Here is a tiny trained network, its code and every weight. The questions are about switching its units off for an input and a class, where a switched-off unit gives its printed mean instead of its output.

import numpy as np


def w(rows, s, z=0):
    codes = np.array(rows[::2]) - 128.0
    scale = np.full(codes.shape[1], s)
    scale[-1] = z or s
    return codes * scale


def f(y):
    return np.maximum(y, 0)


def log_softmax(a):
    a = a - a.max(-1, keepdims=True)
    return a - np.log(np.exp(a).sum(-1, keepdims=True))


def net(x, mask):
    res = np.array(x, float).reshape(1, 7) / 4 @ E
    y = f(res @ A[0][:, :-1].T + A[0][:, -1])
    res = res + np.where(mask, y, B[0][:, -1]) @ B[0][:, :-1]
    return log_softmax(res[-1] @ U[:, :-1].T + U[:, -1])


A, B = {}, {}
E = w([
[131,138,131,132,125,129,128],'x0',
[133,130,128,132,126,135,130],'x1',
[79,194,129,120,192,174,166],'x2',
[134,130,127,133,128,133,129],'x3',
[76,143,128,163,108,146,46],'x4',
[140,168,3,112,106,124,123],'x5',
[129,139,132,132,124,124,129],'x6',
],0.02)
A[0] = w([
[147,105,191,110,149,100,173,168],'neuron 1',
[169,127,166,51,147,133,249,254],'neuron 2',
[102,185,66,99,168,143,135,64],'neuron 3',
[102,122,195,130,150,151,61,157],'neuron 4',
[132,172,150,123,114,82,179,148],'neuron 5',
[136,70,169,136,111,65,101,164],'neuron 6',
[67,143,181,119,168,166,147,103],'neuron 7',
[112,132,105,146,63,151,78,126],'neuron 8',
[131,147,130,87,185,138,178,133],'neuron 9',
[196,137,65,108,151,87,163,159],'neuron 10',
[160,133,60,122,81,120,16,110],'neuron 11',
[104,88,112,150,154,207,57,159],'neuron 12',
[166,54,216,167,66,96,115,229],'neuron 13',
[203,104,131,117,126,90,121,172],'neuron 14',
[90,179,79,89,148,152,145,60],'neuron 15',
[84,172,66,97,140,147,152,58],'neuron 16',
[211,148,113,72,82,61,181,214],'neuron 17',
[57,140,166,175,173,187,85,137],'neuron 18',
[129,142,185,115,150,184,178,144],'neuron 19',
[92,160,116,94,112,95,140,137],'neuron 20',
[173,114,67,111,70,105,91,117],'neuron 21',
[123,135,131,159,77,116,35,128],'neuron 22',
],0.013,0.0076)
B[0] = w([
[175,98,202,182,159,127,55,205],'neuron 1',
[252,26,183,129,201,109,75,253],'neuron 2',
[116,124,166,188,113,183,123,183],'neuron 3',
[116,200,116,110,97,135,134,196],'neuron 4',
[148,119,144,106,163,140,119,162],'neuron 5',
[84,108,152,174,82,145,116,201],'neuron 6',
[142,183,94,17,120,3,170,194],'neuron 7',
[115,136,48,121,192,103,64,175],'neuron 8',
[179,94,196,153,191,161,92,183],'neuron 9',
[181,73,129,55,90,130,191,194],'neuron 10',
[124,127,86,132,193,36,96,204],'neuron 11',
[100,169,90,151,106,116,136,178],'neuron 12',
[79,119,164,210,63,217,117,251],'neuron 13',
[179,106,168,81,84,171,192,188],'neuron 14',
[109,125,147,179,87,205,131,177],'neuron 15',
[85,93,179,213,58,240,62,178],'neuron 16',
[197,63,147,91,100,124,211,218],'neuron 17',
[114,255,74,68,80,53,176,207],'neuron 18',
[178,138,142,114,199,70,85,194],'neuron 19',
[142,109,149,150,113,135,99,150],'neuron 20',
[157,105,60,94,194,54,124,191],'neuron 21',
[73,136,82,180,171,114,91,190],'neuron 22',
],0.0087,0.024)
U = w([
[140,83,171,173,106,208,113,214],'0',
[134,114,113,142,247,59,63,254],'1',
[33,158,104,206,79,181,77,18],'2',
[103,193,112,43,101,87,160,41],'3',
[155,104,83,53,94,87,186,22],'4',
],0.013,0.00091)

Each question gives the input, the list of numbers given to net, and the class t.
The units are the neurons (one row each of A and B). Each row of codes is followed by its name. A weight is (code - 128) times the scale printed after its matrix; where a second scale follows, it is the last column's (A, B and U).
mask holds one flag per neuron, in row order. A switched-off neuron (its flag False) gives its mean, the last column of its row in B, instead of its output. The means were averaged over made-up inputs and are rounded, as every weight is.
A unit's drop is (log p(t) with every unit on - log p(t) with that unit switched off) / (log p(t) with every unit on - log p(t) with every unit switched off).
most important unit: the unit with the biggest drop
top k neurons: the k neurons with the biggest drops, biggest first
drop when u is switched off: that unit's drop, to one decimal
input [-2,4,2,-7,-7,8,-3], class 0: most important unit -> neuron 16
input [-5,-8,2,1,1,-7,-2], class 3: top 2 neurons -> neuron 18; neuron 7
input [-5,-2,8,-7,-5,1,-2], class 0: top 2 neurons -> neuron 16; neuron 15
input [-2,-8,0,6,0,5,-2], class 4: top 2 neurons -> neuron 13; neuron 2
input [-8,-5,5,3,0,-8,-3], class 1: top 2 neurons -> neuron 19; neuron 1
input [3,3,1,7,-4,5,4], class 0: top 2 neurons -> neuron 7; neuron 16
input [3,-3,2,0,7,6,-2], class 2: top 2 neurons -> neuron 2; neuron 16
input [-1,3,7,-8,1,8,-3], class 2: top 2 neurons -> neuron 2; neuron 17
input [6,-1,1,7,-1,-7,5], class 1: top 3 neurons -> neuron 19; neuron 7; neuron 16
input [-7,6,-6,-1,0,1,-8], class 4: drop when neuron 21 is switched off -> 0.6
input [-1,-4,2,-5,8,-7,-8], class 3: drop when neuron 7 is switched off -> 0.2
input [5,-3,1,1,4,-7,-3], class 3: drop when neuron 7 is switched off -> 0.4
